Below is a small trained network, with its code and all its weights. Each question gives an input and a class and asks what happens when units are switched off, that is, made to give their printed mean instead of their output.

import numpy as np


def w(rows, s, z=0):
    codes = np.array(rows[::2]) - 128.0
    scale = np.full(codes.shape[1], s)
    scale[-1] = z or s
    return codes * scale


def norm(h):
    return h / np.sqrt((h * h).mean(-1, keepdims=True) + 1e-5)


def f(y):
    return y / 2 * (1 + np.tanh(0.7978845608 * (y + 0.044715 * y**3)))


def log_softmax(a):
    a = a - a.max(-1, keepdims=True)
    return a - np.log(np.exp(a).sum(-1, keepdims=True))


def net(x, mask):
    res = np.array(x, float).reshape(1, 5) / 4 @ E
    u = 0
    for l in range(3):
        y = f(norm(res) @ A[l][:, :-1].T + A[l][:, -1])
        res = res + np.where(mask[u : u + 10], y, B[l][:, -1]) @ B[l][:, :-1]
        u += 10
    return log_softmax(norm(res)[-1] @ U[:, :-1].T + U[:, -1])


A, B = {}, {}
E = w([
[207,3,182],'x0',
[128,130,126],'x1',
[124,128,125],'x2',
[153,160,183],'x3',
[248,162,55],'x4',
],0.0055)
A[0] = w([
[152,137,61,178],'0.n0',
[116,106,60,46],'0.n1',
[93,32,14,239],'0.n2',
[51,79,172,3],'0.n3',
[116,153,72,22],'0.n4',
[173,122,96,90],'0.n5',
[75,137,67,188],'0.n6',
[201,153,254,175],'0.n7',
[109,113,171,41],'0.n8',
[157,184,197,132],'0.n9',
],0.009,0.0033)
B[0] = w([
[125,142,152,192],'0.n0',
[183,170,119,115],'0.n1',
[163,198,255,253],'0.n2',
[103,147,139,170],'0.n3',
[141,131,102,122],'0.n4',
[85,119,124,142],'0.n5',
[131,131,192,212],'0.n6',
[128,170,171,243],'0.n7',
[114,163,90,117],'0.n8',
[143,125,189,159],'0.n9',
],0.0087,0.0034)
A[1] = w([
[75,46,125,169],'1.n0',
[137,196,199,73],'1.n1',
[194,238,198,119],'1.n2',
[247,164,89,105],'1.n3',
[111,213,107,110],'1.n4',
[83,207,67,114],'1.n5',
[82,202,107,86],'1.n6',
[171,5,151,179],'1.n7',
[217,141,41,215],'1.n8',
[8,83,165,2],'1.n9',
],0.013,0.004)
B[1] = w([
[104,166,130,135],'1.n0',
[152,52,70,205],'1.n1',
[105,64,150,254],'1.n2',
[67,136,136,173],'1.n3',
[160,113,180,165],'1.n4',
[180,165,169,159],'1.n5',
[226,121,133,160],'1.n6',
[178,198,151,164],'1.n7',
[7,168,161,156],'1.n8',
[81,138,162,163],'1.n9',
],0.011,0.012)
A[2] = w([
[82,141,124,29],'2.n0',
[145,85,247,172],'2.n1',
[196,62,71,34],'2.n2',
[150,139,125,66],'2.n3',
[50,133,103,138],'2.n4',
[176,153,88,215],'2.n5',
[119,115,138,61],'2.n6',
[66,93,141,115],'2.n7',
[127,46,109,125],'2.n8',
[177,162,143,2],'2.n9',
],0.011,0.0022)
B[2] = w([
[77,98,164,126],'2.n0',
[159,119,54,251],'2.n1',
[69,181,182,134],'2.n2',
[91,186,154,122],'2.n3',
[91,68,254,135],'2.n4',
[125,241,223,122],'2.n5',
[111,116,99,130],'2.n6',
[68,86,139,154],'2.n7',
[130,118,50,147],'2.n8',
[122,129,81,127],'2.n9',
],0.0064,0.014)
U = w([
[22,178,171,185],'0',
[140,90,143,240],'1',
[231,191,160,111],'2',
[147,47,135,100],'3',
[126,107,116,220],'4',
[100,121,74,2],'5',
[103,169,2,10],'6',
],0.016,0.0084)

Each question gives the input, the list of numbers given to net, and the class t.
The units are the neurons (one row each of A and B). Each row of codes is followed by its name. A weight is (code - 128) times the scale printed after its matrix; where a second scale follows, it is the last column's (A, B and U).
mask holds one flag per neuron, layer by layer. A switched-off neuron (its flag False) gives its mean, the last column of its row in B, instead of its output. The means were averaged over made-up inputs and are rounded, as every weight is.
A unit's drop is (log p(t) with every unit on - log p(t) with that unit switched off) / (log p(t) with every unit on - log p(t) with every unit switched off).
The circuit of an input: a set's keep is (log p(t) with only the set's units on - log p(t) with every unit switched off) / (log p(t) with every unit on - log p(t) with every unit switched off). Starting from the 12 units with the biggest drops (on a tie, the unit counted first), units are removed one at a time, each time the one whose removal leaves the highest keep (on an exact tie, the one counted first), for as long as the keep stays at least 0.8.
circuit, biggest first: the units of the circuit, biggest drop first
unit that matters most: the unit with the biggest drop
top k neurons: the k neurons with the biggest drops, biggest first
k most important neurons of layer l: the k neurons of layer l with the biggest drops, biggest first
drop of u: that unit's drop, to one decimal
input [-7,-8,-2,-2,4], class 1: circuit, biggest first	1.n2
input [8,4,5,-5,6], class 2: top 2 neurons	1.n7, 0.n2
input [-5,-2,5,-7,0], class 3: circuit, biggest first	0.n2, 1.n1
input [8,-7,-5,6,8], class 0: top 3 neurons	1.n8, 1.n1, 1.n3
input [3,-7,6,8,8], class 0: top 3 neurons	1.n8, 0.n2, 1.n3
input [8,7,3,-1,-1], class 2: circuit, biggest first	1.n7, 1.n2
input [1,1,-1,-4,-8], class 0: circuit, biggest first	1.n2, 1.n0
input [5,2,1,-2,-4], class 2: 2 most important neurons of layer 0	0.n0, 0.n6
input [7,-8,7,6,8], class 0: top 3 neurons	1.n8, 1.n3, 0.n2
input [8,6,-6,5,-6], class 2: circuit, biggest first	1.n7, 1.n2, 0.n2
input [6,-1,5,-4,-6], class 0: top 2 neurons	1.n6, 1.n9
input [-6,-3,5,7,-2], class 3: top 2 neurons	0.n9, 1.n7
input [-8,-7,-6,-4,7], class 2: 3 most important neurons of layer 1	1.n5, 1.n6, 1.n4
input [-7,1,-1,-3,-6], class 2: top 3 neurons	1.n6, 1.n5, 1.n2
input [5,6,-4,-4,-6], class 0: unit that matters most	1.n6
input [-7,1,6,-8,0], class 3: top 2 neurons	0.n2, 0.n6
input [-7,1,-5,8,0], class 3: top 2 neurons	1.n2, 0.n9
input [-5,6,6,-6,-4], class 1: top 2 neurons	0.n2, 0.n6
input [-8,1,6,-1,-5], class 2: top 2 neurons	1.n6, 1.n2
input [6,-3,-3,0,-3], class 2: 2 most important neurons of layer 1	1.n7, 1.n2
input [4,-3,-3,4,-7], class 0: top 2 neurons	0.n2, 1.n2
input [-7,-7,-3,-5,2], class 1: circuit, biggest first	1.n4
input [6,2,4,5,6], class 0: drop of 1.n6	0.7
input [1,7,4,4,8], class 0: drop of 1.n8	0.2
input [3,-6,1,1,6], class 0: drop of 1.n8	0.3
input [3,-5,3,1,-6], class 0: drop of 1.n0	0.1
input [-7,1,-7,5,-3], class 2: top neuron	0.n2
